Below is a small trained network, with its code and all its weights. Each question gives an input and a class and asks what happens when units are switched off, that is, made to give their printed mean instead of their output.

import numpy as np


def w(rows, s, z=0):
    codes = np.array(rows[::2]) - 128.0
    scale = np.full(codes.shape[1], s)
    scale[-1] = z or s
    return codes * scale


def f(y):
    return y / 2 * (1 + np.tanh(0.7978845608 * (y + 0.044715 * y**3)))


def log_softmax(a):
    a = a - a.max(-1, keepdims=True)
    return a - np.log(np.exp(a).sum(-1, keepdims=True))


def net(x, mask):
    res = np.array(x, float).reshape(1, 6) / 4 @ E
    y = f(res @ A[0][:, :-1].T + A[0][:, -1])
    res = res + np.where(mask, y, B[0][:, -1]) @ B[0][:, :-1]
    return log_softmax(res[-1] @ U[:, :-1].T + U[:, -1])


A, B = {}, {}
E = w([
[16,98,204,188,117,84,160,186,120,97,137,170],'x0',
[118,46,64,111,110,89,58,91,182,92,220,77],'x1',
[138,128,138,118,134,120,129,131,122,128,126,122],'x2',
[118,126,137,114,124,133,128,116,138,119,108,130],'x3',
[112,128,105,120,128,126,151,130,123,132,136,132],'x4',
[174,148,114,150,254,137,174,122,232,66,144,194],'x5',
],0.0082)
A[0] = w([
[198,240,146,92,127,249,168,144,59,240,28,148,208],'n1',
[20,40,185,166,83,61,124,201,112,95,159,128,186],'n2',
[80,141,186,209,166,129,177,171,112,95,82,189,70],'n3',
[139,59,62,29,47,117,37,103,95,166,158,12,244],'n4',
[64,121,175,127,46,129,119,175,3,202,93,111,147],'n5',
[106,149,188,186,192,108,199,193,161,105,121,244,189],'n6',
],0.0046,0.0011)
B[0] = w([
[136,31,48,67,213,172,81,178,198,84,245,113,235],'n1',
[154,71,67,65,157,204,135,206,152,10,198,185,222],'n2',
[128,206,205,178,102,110,205,101,79,173,57,120,187],'n3',
[48,167,179,202,98,27,155,3,90,216,93,23,254],'n4',
[158,73,45,83,234,189,84,172,163,76,215,139,226],'n5',
[157,184,190,136,50,160,233,126,53,162,102,186,217],'n6',
],0.0056,0.0067)
U = w([
[134,85,84,108,147,133,68,133,160,109,152,87,228],'0',
[155,114,110,113,140,164,135,165,147,64,142,185,114],'1',
[100,192,196,198,1,80,149,100,61,220,48,107,5],'2',
],0.0082,0.0013)

Each question gives the input, the list of numbers given to net, and the class t.
The units are the neurons (one row each of A and B). Each row of codes is followed by its name. A weight is (code - 128) times the scale printed after its matrix; where a second scale follows, it is the last column's (A, B and U).
mask holds one flag per neuron, in row order. A switched-off neuron (its flag False) gives its mean, the last column of its row in B, instead of its output. The means were averaged over made-up inputs and are rounded, as every weight is.
A unit's drop is (log p(t) with every unit on - log p(t) with that unit switched off) / (log p(t) with every unit on - log p(t) with every unit switched off).
The circuit of an input: a set's keep is (log p(t) with only the set's units on - log p(t) with every unit switched off) / (log p(t) with every unit on - log p(t) with every unit switched off). Starting from all 6 units, units are removed one at a time, each time the one whose removal leaves the highest keep (on an exact tie, the one counted first), for as long as the keep stays at least 0.8.
circuit, biggest first: the units of the circuit, biggest drop first
k most important neurons: the k neurons with the biggest drops, biggest first
drop when u is switched off: that unit's drop, to one decimal
input [-7,-7,-3,-1,1,-2], class 0: 2 most important neurons => (n1, n6)
input [-6,-6,-2,3,3,-7], class 0: most important neuron => (n1)
input [0,-8,5,-5,-5,-1], class 0: 2 most important neurons => (n1, n2)
input [-7,-1,4,1,-5,-8], class 0: 4 most important neurons => (n1, n5, n6, n3)
input [6,-8,-2,6,0,6], class 2: 2 most important neurons => (n3, n6)
input [-5,-2,-6,-6,-3,-8], class 0: 2 most important neurons => (n5, n1)
input [2,-7,-4,-3,-4,4], class 2: 4 most important neurons => (n3, n6, n2, n5)
input [7,-5,-1,-4,-8,-3], class 1: 3 most important neurons => (n5, n2, n4)
input [5,-8,-5,1,2,-1], class 1: 2 most important neurons => (n1, n5)
input [1,-7,-1,-5,2,-1], class 1: 2 most important neurons => (n1, n4)
input [7,-4,5,3,-4,-2], class 1: 3 most important neurons => (n2, n5, n4)
input [3,-1,-2,1,-6,1], class 2: drop when n5 is switched off => 0.7
input [-6,3,7,-7,1,-5], class 2: drop when n4 is switched off => 0.5
input [-5,2,4,-8,-7,0], class 2: drop when n2 is switched off => 0.3
input [1,-4,-4,-7,0,-2], class 1: circuit, biggest first => (n4)
